Below are the code and all the weights of a small trained network. Each question names an input and a class and asks about switching units off, where a switched-off unit gives its printed mean instead of its output.

import numpy as np


def w(rows, s, z=0):
    codes = np.array(rows[::2]) - 128.0
    scale = np.full(codes.shape[1], s)
    scale[-1] = z or s
    return codes * scale


def norm(h):
    return h / np.sqrt((h * h).mean(-1, keepdims=True) + 1e-5)


def f(y):
    return np.maximum(y, 0)


def log_softmax(a):
    a = a - a.max(-1, keepdims=True)
    return a - np.log(np.exp(a).sum(-1, keepdims=True))


def net(x, mask):
    res = np.array(x, float).reshape(1, 6) / 4 @ E
    u = 0
    for l in range(4):
        y = f(norm(res) @ A[l][:, :-1].T + A[l][:, -1])
        res = res + np.where(mask[u : u + 7], y, B[l][:, -1]) @ B[l][:, :-1]
        u += 7
    return log_softmax(norm(res)[-1] @ U[:, :-1].T + U[:, -1])


A, B = {}, {}
E = w([
[86,2,116,150,113,120,81],'x0',
[191,199,147,220,208,150,195],'x1',
[165,196,155,81,86,149,84],'x2',
[165,159,133,8,175,143,176],'x3',
[133,108,202,101,158,114,166],'x4',
[163,110,75,105,209,77,79],'x5',
],0.0066)
A[0] = w([
[171,208,155,176,89,177,159,122],'0.n0',
[112,143,211,159,98,61,109,84],'0.n1',
[158,159,178,215,63,183,94,2],'0.n2',
[107,66,104,102,130,105,74,134],'0.n3',
[67,53,142,134,63,167,117,36],'0.n4',
[125,117,2,200,111,105,110,27],'0.n5',
[82,187,134,128,124,106,155,53],'0.n6',
],0.0057,0.005)
B[0] = w([
[87,241,208,147,178,210,66,251],'0.n0',
[23,114,152,105,158,70,48,152],'0.n1',
[114,190,160,184,100,131,16,164],'0.n2',
[138,201,135,122,144,153,211,242],'0.n3',
[67,28,128,112,94,191,194,207],'0.n4',
[33,167,3,119,155,121,75,184],'0.n5',
[109,153,128,144,174,86,170,137],'0.n6',
],0.0052,0.0031)
A[1] = w([
[185,138,119,82,149,85,86,100],'1.n0',
[109,20,156,190,78,141,148,161],'1.n1',
[68,114,171,118,142,36,147,47],'1.n2',
[127,97,101,169,223,93,114,144],'1.n3',
[68,163,177,144,137,71,142,69],'1.n4',
[77,70,135,133,80,73,99,27],'1.n5',
[149,154,174,221,1,118,122,3],'1.n6',
],0.008,0.003)
B[1] = w([
[195,102,126,117,96,152,103,178],'1.n0',
[53,58,137,57,62,230,165,255],'1.n1',
[168,114,184,161,25,53,124,163],'1.n2',
[233,128,98,162,98,159,103,209],'1.n3',
[179,154,178,149,79,52,104,160],'1.n4',
[67,147,113,125,90,102,180,198],'1.n5',
[94,122,184,155,167,186,2,187],'1.n6',
],0.0075,0.0048)
A[2] = w([
[139,147,124,254,213,90,138,79],'2.n0',
[140,83,146,148,183,132,204,124],'2.n1',
[95,151,61,94,94,177,103,185],'2.n2',
[97,137,30,170,140,83,130,50],'2.n3',
[143,214,163,150,151,143,212,3],'2.n4',
[144,123,115,97,138,127,81,95],'2.n5',
[89,120,168,197,142,149,142,133],'2.n6',
],0.0071,0.0044)
B[2] = w([
[46,85,145,4,51,106,114,190],'2.n0',
[153,121,173,178,114,172,98,166],'2.n1',
[70,86,151,122,201,67,141,255],'2.n2',
[82,182,99,186,132,56,103,153],'2.n3',
[137,216,140,144,155,129,254,186],'2.n4',
[140,91,105,133,142,79,123,149],'2.n5',
[154,124,149,79,165,130,113,190],'2.n6',
],0.0064,0.0047)
A[3] = w([
[169,217,169,141,124,129,207,1],'3.n0',
[99,39,141,162,85,126,135,146],'3.n1',
[151,106,150,2,100,93,151,74],'3.n2',
[110,154,166,96,108,107,181,103],'3.n3',
[133,182,166,121,105,193,154,169],'3.n4',
[131,157,161,68,139,84,142,106],'3.n5',
[115,159,24,176,146,104,88,33],'3.n6',
],0.0083,0.0045)
B[3] = w([
[132,165,158,80,181,45,255,212],'3.n0',
[181,179,144,141,98,115,251,254],'3.n1',
[81,186,47,85,117,228,14,229],'3.n2',
[183,121,89,144,137,59,124,192],'3.n3',
[97,114,130,190,204,86,138,252],'3.n4',
[102,150,83,46,180,121,130,190],'3.n5',
[75,83,88,230,141,14,137,170],'3.n6',
],0.0067,0.0051)
U = w([
[86,106,28,199,136,62,105,198],'0',
[104,151,58,12,160,161,73,130],'1',
[16,61,125,87,49,162,174,170],'2',
[252,101,76,131,167,110,93,27],'3',
[160,146,158,107,49,65,130,20],'4',
[187,70,149,184,125,191,221,2],'5',
[146,202,156,121,208,101,213,206],'6',
[64,172,199,197,135,166,47,161],'7',
],0.019,0.0026)

Each question gives the input, the list of numbers given to net, and the class t.
The units are the neurons (one row each of A and B). Each row of codes is followed by its name. A weight is (code - 128) times the scale printed after its matrix; where a second scale follows, it is the last column's (A, B and U).
mask holds one flag per neuron, layer by layer. A switched-off neuron (its flag False) gives its mean, the last column of its row in B, instead of its output. The means were averaged over made-up inputs and are rounded, as every weight is.
A unit's drop is (log p(t) with every unit on - log p(t) with that unit switched off) / (log p(t) with every unit on - log p(t) with every unit switched off).
The circuit of an input: a set's keep is (log p(t) with only the set's units on - log p(t) with every unit switched off) / (log p(t) with every unit on - log p(t) with every unit switched off). Starting from the 12 units with the biggest drops (on a tie, the unit counted first), units are removed one at a time, each time the one whose removal leaves the highest keep (on an exact tie, the one counted first), for as long as the keep stays at least 0.8.
circuit, biggest first: the units of the circuit, biggest drop first
k most important neurons: the k neurons with the biggest drops, biggest first
k most important neurons of layer l: the k neurons of layer l with the biggest drops, biggest first
drop when u is switched off: that unit's drop, to one decimal
input [-4,-4,1,1,1,-6], class 7: most important neuron of layer 3	(3.n1)
input [-2,8,-8,-4,2,-8], class 7: circuit, biggest first	(1.n6, 0.n0)
input [6,3,3,7,7,-1], class 1: 2 most important neurons of layer 0	(0.n3, 0.n0)
input [3,-3,-2,3,-3,8], class 3: circuit, biggest first	(1.n3, 1.n1)
input [8,7,0,7,4,-1], class 5: 2 most important neurons of layer 0	(0.n0, 0.n3)
input [5,3,-3,3,-2,8], class 3: 4 most important neurons	(1.n3, 1.n0, 1.n5, 3.n4)
input [-7,-5,-7,3,8,1], class 1: 2 most important neurons	(3.n2, 0.n3)
input [-4,-3,-6,5,8,1], class 1: 3 most important neurons	(3.n2, 0.n3, 0.n0)
input [4,-1,7,-3,-1,4], class 0: 2 most important neurons	(1.n1, 2.n0)
input [-3,0,-4,-1,-7,-3], class 0: 2 most important neurons	(0.n5, 3.n6)
input [5,-2,-5,3,6,5], class 5: 2 most important neurons	(1.n3, 3.n1)
input [7,5,4,2,7,-6], class 7: 2 most important neurons of layer 0	(0.n0, 0.n4)
input [4,-7,1,7,7,-1], class 1: drop when 3.n2 is switched off	0.6
input [7,6,-6,-3,-7,-7], class 2: circuit, biggest first	(1.n1)
input [-4,-6,4,-1,8,-7], class 7: drop when 1.n1 is switched off	0.2
